Below is a small trained network, with its code and all its weights. Each question gives an input and a class and asks what happens when units are switched off, that is, made to give their printed mean instead of their output.

import numpy as np


def w(rows, s, z=0):
    codes = np.array(rows[::2]) - 128.0
    scale = np.full(codes.shape[1], s)
    scale[-1] = z or s
    return codes * scale


def f(y):
    return np.maximum(y, 0)


def log_softmax(a):
    a = a - a.max(-1, keepdims=True)
    return a - np.log(np.exp(a).sum(-1, keepdims=True))


def net(x, mask):
    res = np.array(x, float).reshape(1, 7) / 4 @ E
    y = f(res @ A[0][:, :-1].T + A[0][:, -1])
    res = res + np.where(mask, y, B[0][:, -1]) @ B[0][:, :-1]
    return log_softmax(res[-1] @ U[:, :-1].T + U[:, -1])


A, B = {}, {}
E = w([
[79,112,114,118,103,43,192],'x0',
[69,96,254,97,61,120,19],'x1',
[138,100,165,162,119,139,149],'x2',
[125,116,115,109,122,139,137],'x3',
[58,61,68,172,239,174,83],'x4',
[78,207,173,65,237,178,179],'x5',
[143,71,169,154,104,173,170],'x6',
],0.0088)
A[0] = w([
[63,188,130,80,152,201,185,83],'n1',
[38,146,211,90,69,161,52,15],'n2',
[185,170,157,125,129,84,165,103],'n3',
[42,72,117,120,156,177,97,62],'n4',
[211,152,86,167,121,241,165,207],'n5',
[181,200,184,37,42,64,182,80],'n6',
[121,128,207,75,186,127,133,132],'n7',
[141,151,209,99,183,187,159,80],'n8',
[201,243,190,41,48,88,153,19],'n9',
[33,94,152,79,126,39,239,165],'n10',
[187,141,153,100,156,245,53,184],'n11',
[46,73,254,109,92,152,28,131],'n12',
[40,70,96,153,217,83,77,78],'n13',
[48,179,211,97,197,95,200,98],'n14',
[239,215,210,186,116,127,75,254],'n15',
[156,85,166,203,98,82,58,138],'n16',
],0.0083,0.007)
B[0] = w([
[176,79,84,143,53,151,125,176],'n1',
[171,207,32,207,195,170,254,190],'n2',
[101,97,119,168,139,215,154,160],'n3',
[141,119,109,118,135,231,141,167],'n4',
[85,163,99,90,168,90,169,216],'n5',
[124,68,157,181,138,191,110,218],'n6',
[154,93,78,118,109,79,56,168],'n7',
[157,132,109,145,71,82,94,165],'n8',
[131,112,168,180,113,194,162,206],'n9',
[33,132,155,13,206,97,118,208],'n10',
[76,68,187,19,92,65,163,209],'n11',
[109,178,54,126,156,111,183,249],'n12',
[127,86,212,202,129,254,92,196],'n13',
[184,49,44,165,55,53,108,188],'n14',
[73,110,134,42,109,169,122,237],'n15',
[157,115,68,68,91,87,139,215],'n16',
],0.0075,0.012)
U = w([
[150,226,30,137,205,134,254,51],'0',
[123,59,173,148,151,243,125,53],'1',
[101,104,107,68,150,103,125,254],'2',
[225,24,37,101,73,41,84,57],'3',
[101,119,111,63,161,112,123,227],'4',
[42,115,156,20,192,80,119,131],'5',
[103,129,125,83,161,109,137,233],'6',
[244,213,208,174,143,70,95,44],'7',
],0.0082,0.007)

Each question gives the input, the list of numbers given to net, and the class t.
The units are the neurons (one row each of A and B). Each row of codes is followed by its name. A weight is (code - 128) times the scale printed after its matrix; where a second scale follows, it is the last column's (A, B and U).
mask holds one flag per neuron, in row order. A switched-off neuron (its flag False) gives its mean, the last column of its row in B, instead of its output. The means were averaged over made-up inputs and are rounded, as every weight is.
A unit's drop is (log p(t) with every unit on - log p(t) with that unit switched off) / (log p(t) with every unit on - log p(t) with every unit switched off).
The circuit of an input: a set's keep is (log p(t) with only the set's units on - log p(t) with every unit switched off) / (log p(t) with every unit on - log p(t) with every unit switched off). Starting from the 12 units with the biggest drops (on a tie, the unit counted first), units are removed one at a time, each time the one whose removal leaves the highest keep (on an exact tie, the one counted first), for as long as the keep stays at least 0.8.
circuit, biggest first: the units of the circuit, biggest drop first
most important unit: the unit with the biggest drop
top k neurons: the k neurons with the biggest drops, biggest first
drop when u is switched off: that unit's drop, to one decimal
input [-2,-5,5,1,-6,-1,6], class 1: most important unit : n12
input [-6,-4,-4,-2,-8,1,3], class 1: circuit, biggest first : (n9; n6)
input [-4,-4,-5,5,3,5,-3], class 2: circuit, biggest first : (n2; n1)
input [7,7,2,2,4,-6,7], class 0: circuit, biggest first : (n12; n2)
input [-1,-5,8,8,-5,-7,-1], class 2: circuit, biggest first : (n14; n5)
input [4,-5,-7,5,-6,0,-4], class 4: top 2 neurons : (n2; n12)
input [-3,-5,-7,2,3,5,-3], class 4: top 3 neurons : (n2; n12; n11)
input [8,3,-7,1,-6,-7,-3], class 5: top 2 neurons : (n10; n14)
input [-8,-2,-1,2,-4,-7,0], class 5: circuit, biggest first : (n15; n5; n11)
input [1,6,7,-5,-7,6,5], class 1: top 4 neurons : (n6; n9; n5; n15)
input [4,8,0,-7,2,0,6], class 0: circuit, biggest first : (n2; n12)
input [-3,4,6,-5,-7,5,4], class 1: top 3 neurons : (n9; n6; n3)
input [-5,1,3,-1,-6,3,2], class 1: top 3 neurons : (n9; n6; n10)
input [1,2,0,1,3,7,3], class 3: most important unit : n14
input [6,-6,1,-7,6,4,5], class 2: top 4 neurons : (n2; n12; n10; n14)
input [1,-6,3,4,6,7,-7], class 3: top 2 neurons : (n14; n1)
input [-7,1,-3,8,8,4,-5], class 1: top 3 neurons : (n13; n4; n10)
input [8,2,-3,2,-4,-5,1], class 5: top 2 neurons : (n10; n14)
input [7,1,4,-7,-8,8,8], class 1: top 2 neurons : (n6; n9)
input [-7,-7,8,-3,-1,-5,-1], class 4: most important unit : n2
input [-8,8,-5,7,-1,-4,-5], class 0: top 2 neurons : (n2; n12)
input [-1,-1,2,-3,8,7,0], class 1: top 2 neurons : (n13; n4)
input [-8,5,4,2,-2,1,8], class 5: top 2 neurons : (n11; n15)
input [4,-5,-4,-7,2,1,-6], class 2: top 3 neurons : (n2; n12; n5)
input [-7,8,1,5,0,-5,-6], class 0: drop when n12 is switched off : 0.4
input [-8,-4,2,0,7,-1,0], class 5: drop when n2 is switched off : 0.2
input [1,-6,7,-6,8,4,7], class 1: drop when n1 is switched off : 0.1
input [8,-3,6,2,-4,-6,3], class 5: most important unit : n10
input [-7,-5,5,-2,3,7,3], class 3: drop when n1 is switched off : 0.3
